Here is a tiny trained network, its code and every weight. The questions are about switching its units off for an input and a class, where a switched-off unit gives its printed mean instead of its output.

import numpy as np


def w(rows, s, z=0):
    codes = np.array(rows[::2]) - 128.0
    scale = np.full(codes.shape[1], s)
    scale[-1] = z or s
    return codes * scale


def f(y):
    return np.maximum(y, 0)


def log_softmax(a):
    a = a - a.max(-1, keepdims=True)
    return a - np.log(np.exp(a).sum(-1, keepdims=True))


def net(x, mask):
    res = np.array(x, float).reshape(1, 7) / 4 @ E
    y = f(res @ A[0][:, :-1].T + A[0][:, -1])
    res = res + np.where(mask, y, B[0][:, -1]) @ B[0][:, :-1]
    return log_softmax(res[-1] @ U[:, :-1].T + U[:, -1])


A, B = {}, {}
E = w([
[203,55,44,184,64],'x0',
[75,79,180,159,119],'x1',
[169,44,201,132,97],'x2',
[164,168,139,86,40],'x3',
[145,145,181,162,129],'x4',
[134,132,155,122,255],'x5',
[100,129,99,169,120],'x6',
],0.0084)
A[0] = w([
[149,187,27,126,107,144],'neuron 1',
[128,60,119,193,112,133],'neuron 2',
[148,96,77,71,149,80],'neuron 3',
[47,173,186,92,103,255],'neuron 4',
[168,128,76,100,116,251],'neuron 5',
[161,102,128,105,96,73],'neuron 6',
[115,175,10,186,126,186],'neuron 7',
[157,138,153,100,213,166],'neuron 8',
[90,170,191,157,196,132],'neuron 9',
[128,162,86,131,117,29],'neuron 10',
[100,61,108,131,116,168],'neuron 11',
[114,155,164,119,157,201],'neuron 12',
[84,146,114,119,94,106],'neuron 13',
[140,149,156,144,92,203],'neuron 14',
[121,186,158,157,164,198],'neuron 15',
[113,158,125,183,153,35],'neuron 16',
[69,146,176,119,90,134],'neuron 17',
[64,41,139,248,142,104],'neuron 18',
[102,135,180,78,53,246],'neuron 19',
[103,149,135,150,182,66],'neuron 20',
[124,142,125,121,177,208],'neuron 21',
[54,134,160,80,89,94],'neuron 22',
[164,127,155,67,63,216],'neuron 23',
[122,143,104,126,142,216],'neuron 24',
[229,112,190,93,97,95],'neuron 25',
[164,109,134,75,154,151],'neuron 26',
[111,73,106,176,138,237],'neuron 27',
[108,171,137,131,120,109],'neuron 28',
],0.015,0.0019)
B[0] = w([
[65,117,125,163,51,236],'neuron 1',
[138,65,103,116,160,203],'neuron 2',
[103,155,58,135,122,171],'neuron 3',
[125,148,155,69,152,233],'neuron 4',
[113,150,86,164,84,199],'neuron 5',
[166,155,143,138,145,171],'neuron 6',
[65,110,139,147,36,244],'neuron 7',
[89,183,127,144,171,225],'neuron 8',
[87,153,212,138,188,245],'neuron 9',
[103,106,133,139,101,168],'neuron 10',
[134,83,101,105,132,174],'neuron 11',
[120,156,165,128,153,195],'neuron 12',
[122,128,133,104,116,165],'neuron 13',
[166,122,144,124,136,168],'neuron 14',
[110,135,198,133,149,203],'neuron 15',
[131,123,144,122,135,164],'neuron 16',
[131,139,112,83,137,184],'neuron 17',
[103,4,106,69,190,231],'neuron 18',
[202,137,124,98,133,209],'neuron 19',
[122,145,171,165,136,194],'neuron 20',
[95,154,128,144,138,192],'neuron 21',
[127,137,115,74,120,186],'neuron 22',
[208,143,136,140,110,209],'neuron 23',
[104,144,129,142,119,168],'neuron 24',
[230,143,146,193,123,214],'neuron 25',
[150,152,83,142,144,170],'neuron 26',
[118,78,87,110,138,193],'neuron 27',
[127,132,152,114,149,163],'neuron 28',
],0.031,0.011)
U = w([
[174,167,132,6,69,75],'0',
[205,119,137,153,94,64],'1',
[124,172,63,148,150,104],'2',
[113,153,154,151,167,168],'3',
[126,112,133,132,47,249],'4',
[141,77,105,124,152,75],'5',
],0.015,0.0014)

Each question gives the input, the list of numbers given to net, and the class t.
The units are the neurons (one row each of A and B). Each row of codes is followed by its name. A weight is (code - 128) times the scale printed after its matrix; where a second scale follows, it is the last column's (A, B and U).
mask holds one flag per neuron, in row order. A switched-off neuron (its flag False) gives its mean, the last column of its row in B, instead of its output. The means were averaged over made-up inputs and are rounded, as every weight is.
A unit's drop is (log p(t) with every unit on - log p(t) with that unit switched off) / (log p(t) with every unit on - log p(t) with every unit switched off).
The circuit of an input: a set's keep is (log p(t) with only the set's units on - log p(t) with every unit switched off) / (log p(t) with every unit on - log p(t) with every unit switched off). Starting from the 12 units with the biggest drops (on a tie, the unit counted first), units are removed one at a time, each time the one whose removal leaves the highest keep (on an exact tie, the one counted first), for as long as the keep stays at least 0.8.
units of the circuit, in order: the units of the circuit, biggest drop first
top k neurons: the k neurons with the biggest drops, biggest first
drop of u: that unit's drop, to one decimal
input [-4,3,8,8,3,5,-8], class 1: top neuron	[neuron 25]
input [-7,8,6,7,-2,6,5], class 0: top 2 neurons	[neuron 22; neuron 4]
input [4,7,-2,4,6,5,-7], class 1: units of the circuit, in order	[neuron 25; neuron 9]
input [-3,-8,3,0,1,-1,5], class 4: units of the circuit, in order	[neuron 9; neuron 4]
input [-6,-8,6,7,2,4,-5], class 1: top 2 neurons	[neuron 25; neuron 23]
input [4,-7,1,8,4,1,5], class 1: top 2 neurons	[neuron 25; neuron 23]
input [3,0,1,-5,-8,5,-3], class 2: top 2 neurons	[neuron 3; neuron 8]
input [1,-8,-3,-7,1,2,-7], class 2: top 3 neurons	[neuron 3; neuron 26; neuron 4]
input [7,4,-1,4,5,4,-2], class 5: top 2 neurons	[neuron 2; neuron 19]
input [4,1,-3,2,3,6,-7], class 2: drop of neuron 26	0.2
input [-6,1,4,-8,3,-8,7], class 5: drop of neuron 18	0.9
input [-6,8,3,-5,8,-4,4], class 5: drop of neuron 18	2.0
input [2,-6,8,-7,-1,-5,-5], class 1: drop of neuron 25	0.8
input [-3,-8,6,4,-1,-7,-6], class 1: units of the circuit, in order	[neuron 25]
